Below are the code and all the weights of a small trained network. Each question names an input and a target symbol and asks about switching units off, where a switched-off unit gives its printed mean instead of its output.

import numpy as np


def w(rows, s, z=0):
    codes = np.array(rows[::2]) - 128.0
    scale = np.full(codes.shape[1], s)
    scale[-1] = z or s
    return codes * scale


def f(y):
    return y / 2 * (1 + np.tanh(0.7978845608 * (y + 0.044715 * y**3)))


def softmax(a):
    e = np.exp(a - a.max(-1, keepdims=True))
    return e / e.sum(-1, keepdims=True)


def log_softmax(a):
    a = a - a.max(-1, keepdims=True)
    return a - np.log(np.exp(a).sum(-1, keepdims=True))


def net(x, mask):
    ids = ['αβδηθλξπτψω'.index(c) for c in x.split()]
    T = len(ids)
    res = E[ids] + P[:T]
    u = 0
    for l in range(3):
        r = res
        for j in range(2):
            rows = slice(2 * j, 2 * j + 2)
            q, k, v = (r @ M[l][rows].T for M in (Q, K, V))
            z = softmax(np.where(np.tri(T) > 0, q @ k.T / 2**0.5, -1e9)) @ v
            o = O[l][rows]
            res = res + np.where(mask[u + j], z, o[:, -1]) @ o[:, :-1]
        u += 2
        y = f(res @ A[l][:, :-1].T + A[l][:, -1])
        res = res + np.where(mask[u : u + 8], y, B[l][:, -1]) @ B[l][:, :-1]
        u += 8
    return log_softmax(res[-1] @ U[:, :-1].T + U[:, -1])


Q, K, V, O, A, B = {}, {}, {}, {}, {}, {}
E = w([
[170,175,45],'α',
[150,115,213],'β',
[150,4,91],'δ',
[237,183,49],'η',
[132,145,130],'θ',
[179,166,107],'λ',
[86,63,145],'ξ',
[99,100,158],'π',
[172,138,140],'τ',
[87,102,145],'ψ',
[56,179,64],'ω',
],0.016)
P = w([
[69,208,255],'0',
[137,15,65],'1',
[154,47,71],'2',
[161,65,64],'3',
[157,68,74],'4',
[140,69,80],'5',
[136,69,108],'6',
[122,74,122],'7',
[101,68,143],'8',
[83,62,165],'9',
[54,71,201],'10',
[45,55,167],'11',
[74,130,203],'12',
],0.0056)
Q[0] = w([
[66,161,14],'0.h0',
[210,130,178],'0.h0',
[166,232,143],'0.h1',
[254,239,207],'0.h1',
],0.018)
K[0] = w([
[87,239,130],'0.h0',
[134,69,155],'0.h0',
[15,127,89],'0.h1',
[7,227,24],'0.h1',
],0.019)
V[0] = w([
[13,78,63],'0.h0',
[186,198,198],'0.h0',
[255,38,210],'0.h1',
[207,38,178],'0.h1',
],0.0032)
O[0] = w([
[174,52,77,224],'0.h0',
[139,207,170,5],'0.h0',
[80,191,253,204],'0.h1',
[103,186,235,217],'0.h1',
],0.0029,0.0019)
A[0] = w([
[101,91,171,115],'0.n0',
[130,139,113,37],'0.n1',
[205,37,155,130],'0.n2',
[142,127,106,110],'0.n3',
[254,103,108,127],'0.n4',
[117,74,88,93],'0.n5',
[144,130,140,174],'0.n6',
[150,179,130,3],'0.n7',
],0.012,0.0051)
B[0] = w([
[202,87,42,169],'0.n0',
[188,189,209,108],'0.n1',
[119,216,54,255],'0.n2',
[162,145,144,134],'0.n3',
[64,74,174,223],'0.n4',
[151,186,255,181],'0.n5',
[108,94,85,145],'0.n6',
[197,228,189,113],'0.n7',
],0.0091,0.0067)
Q[1] = w([
[200,76,137],'1.h0',
[185,197,211],'1.h0',
[39,96,249],'1.h1',
[125,78,80],'1.h1',
],0.013)
K[1] = w([
[111,51,171],'1.h0',
[249,178,124],'1.h0',
[202,220,51],'1.h1',
[35,117,112],'1.h1',
],0.013)
V[1] = w([
[110,133,78],'1.h0',
[197,7,105],'1.h0',
[84,46,187],'1.h1',
[167,166,254],'1.h1',
],0.014)
O[1] = w([
[167,159,170,175],'1.h0',
[10,221,67,138],'1.h0',
[69,72,152,136],'1.h1',
[122,60,58,10],'1.h1',
],0.014,0.011)
A[1] = w([
[76,93,177,76],'1.n0',
[61,103,190,24],'1.n1',
[54,109,191,31],'1.n2',
[173,221,164,44],'1.n3',
[183,252,38,95],'1.n4',
[210,23,67,28],'1.n5',
[161,254,52,182],'1.n6',
[39,121,203,4],'1.n7',
],0.0052,0.0034)
B[1] = w([
[136,192,54,122],'1.n0',
[164,173,54,121],'1.n1',
[185,188,68,131],'1.n2',
[132,34,110,217],'1.n3',
[54,9,153,181],'1.n4',
[37,254,92,115],'1.n5',
[48,64,145,254],'1.n6',
[225,169,95,143],'1.n7',
],0.0094,0.004)
Q[2] = w([
[91,212,191],'2.h0',
[214,217,4],'2.h0',
[155,95,73],'2.h1',
[133,205,198],'2.h1',
],0.014)
K[2] = w([
[170,155,3],'2.h0',
[85,24,192],'2.h0',
[112,189,176],'2.h1',
[125,29,107],'2.h1',
],0.013)
V[2] = w([
[169,200,87],'2.h0',
[199,121,55],'2.h0',
[233,88,74],'2.h1',
[147,98,244],'2.h1',
],0.011)
O[2] = w([
[157,155,102,123],'2.h0',
[95,160,115,30],'2.h0',
[61,108,134,51],'2.h1',
[153,108,10,254],'2.h1',
],0.014,0.0079)
A[2] = w([
[184,3,182,56],'2.n0',
[108,28,206,181],'2.n1',
[150,200,190,10],'2.n2',
[83,179,87,12],'2.n3',
[19,207,110,115],'2.n4',
[218,99,176,59],'2.n5',
[207,158,84,3],'2.n6',
[131,80,211,11],'2.n7',
],0.0077,0.0046)
B[2] = w([
[135,59,144,249],'2.n0',
[150,136,194,248],'2.n1',
[164,130,54,212],'2.n2',
[122,104,91,124],'2.n3',
[51,123,105,194],'2.n4',
[79,134,118,252],'2.n5',
[164,250,156,237],'2.n6',
[125,225,105,164],'2.n7',
],0.017,0.0039)
U = w([
[87,31,104,26],'α',
[77,180,219,2],'β',
[124,105,153,235],'δ',
[81,132,166,139],'η',
[165,117,71,97],'θ',
[99,156,131,165],'λ',
[77,188,97,139],'ξ',
[79,185,103,127],'π',
[104,157,123,187],'τ',
[95,222,87,38],'ψ',
[255,118,166,149],'ω',
],0.0075,0.0069)

Each question gives the input, a string of symbols that net reads in full, and the target symbol t.
The units are the heads (2 rows each of Q, K, V and O) and the neurons (one row each of A and B). Each row of codes is followed by its name. A weight is (code - 128) times the scale printed after its matrix; where a second scale follows, it is the last column's (O, A, B and U).
mask holds one flag per unit, layer by layer, with each layer's heads first. A switched-off unit (its flag False) gives its mean, the last column of its rows in O or B, instead of its output. The means were averaged over made-up inputs and are rounded, as every weight is.
A unit's drop is (log p(t) with every unit on - log p(t) with that unit switched off) / (log p(t) with every unit on - log p(t) with every unit switched off).
The circuit of an input: a set's keep is (log p(t) with only the set's units on - log p(t) with every unit switched off) / (log p(t) with every unit on - log p(t) with every unit switched off). Starting from the 12 units with the biggest drops (on a tie, the unit counted first), units are removed one at a time, each time the one whose removal leaves the highest keep (on an exact tie, the one counted first), for as long as the keep stays at least 0.8.
circuit, biggest first: the units of the circuit, biggest drop first
most important unit: the unit with the biggest drop
k most important neurons: the k neurons with the biggest drops, biggest first
k most important neurons of layer l: the k neurons of layer l with the biggest drops, biggest first
heads that matter: for each layer, one digit per head in row order, 1 if its drop is at least 0.15 and else 0, layers parted by /
input β α ω δ ξ, target β: 2 most important neurons => 0.n2; 2.n1
input ω ω α θ β π, target θ: circuit, biggest first => 1.h0; 2.h1
input ω δ δ ω δ θ η θ, target θ: circuit, biggest first => 2.h1; 1.h0
input β δ α ψ δ ξ λ λ α δ θ η ω, target β: 3 most important neurons of layer 2 => 2.n5; 2.n7; 2.n1
input δ η δ θ ξ α δ δ ω δ π, target ω: circuit, biggest first => 2.h1; 1.h0; 1.n6; 1.n4
input λ δ ξ, target ξ: circuit, biggest first => 1.h0
input β θ δ τ, target β: heads that matter => 00 / 11 / 01
input β λ τ π δ ω ω δ δ η, target β: 2 most important neurons => 0.n4; 0.n2
input ω ω ξ α α β ω, target θ: circuit, biggest first => 2.h1; 1.h0
input β δ δ δ δ β ω π δ β, target β: circuit, biggest first => 2.h1; 0.n2
input η α δ ω η τ ξ ω ω β ω π, target ω: heads that matter => 00 / 10 / 00
input β τ ξ δ ψ α δ α α η α α, target β: 3 most important neurons => 0.n0; 0.n2; 2.n1
input α π δ τ ξ β, target α: circuit, biggest first => 1.h0; 2.h1; 2.n6; 1.n3
input ω α θ δ β π, target θ: circuit, biggest first => 1.h0; 2.h1; 0.n5; 1.h1
input α τ δ δ η δ β α β α ω δ ψ, target α: most important unit => 0.n5
input α δ β, target α: heads that matter => 01 / 11 / 01
input δ ω α ω δ, target ω: circuit, biggest first => 0.n2; 1.h0; 0.n0
input ξ α ω δ δ ω π λ δ δ α β, target ψ: 3 most important neurons => 0.n5; 0.n2; 1.n7
input δ π θ β α δ α τ β ξ, target ω: 3 most important neurons => 0.n4; 0.n2; 2.n4
input ω δ δ, target θ: circuit, biggest first => 0.n2; 2.h1; 1.h0
input β α λ δ λ, target β: most important unit => 2.h1
input ω δ ω α τ θ δ β, target θ: heads that matter => 00 / 10 / 01
input ω λ ξ δ δ ξ ω ξ δ η β α, target θ: circuit, biggest first => 2.h1; 1.h0
input δ ω ω π ω α λ, target ω: 2 most important neurons => 0.n4; 0.n0
input α δ η ψ ψ, target α: 3 most important neurons => 0.n5; 0.n2; 2.n6
input ξ λ π, target ψ: 4 most important neurons => 0.n2; 0.n5; 0.n0; 2.n2
input α ω θ θ ξ, target α: most important unit => 1.h0
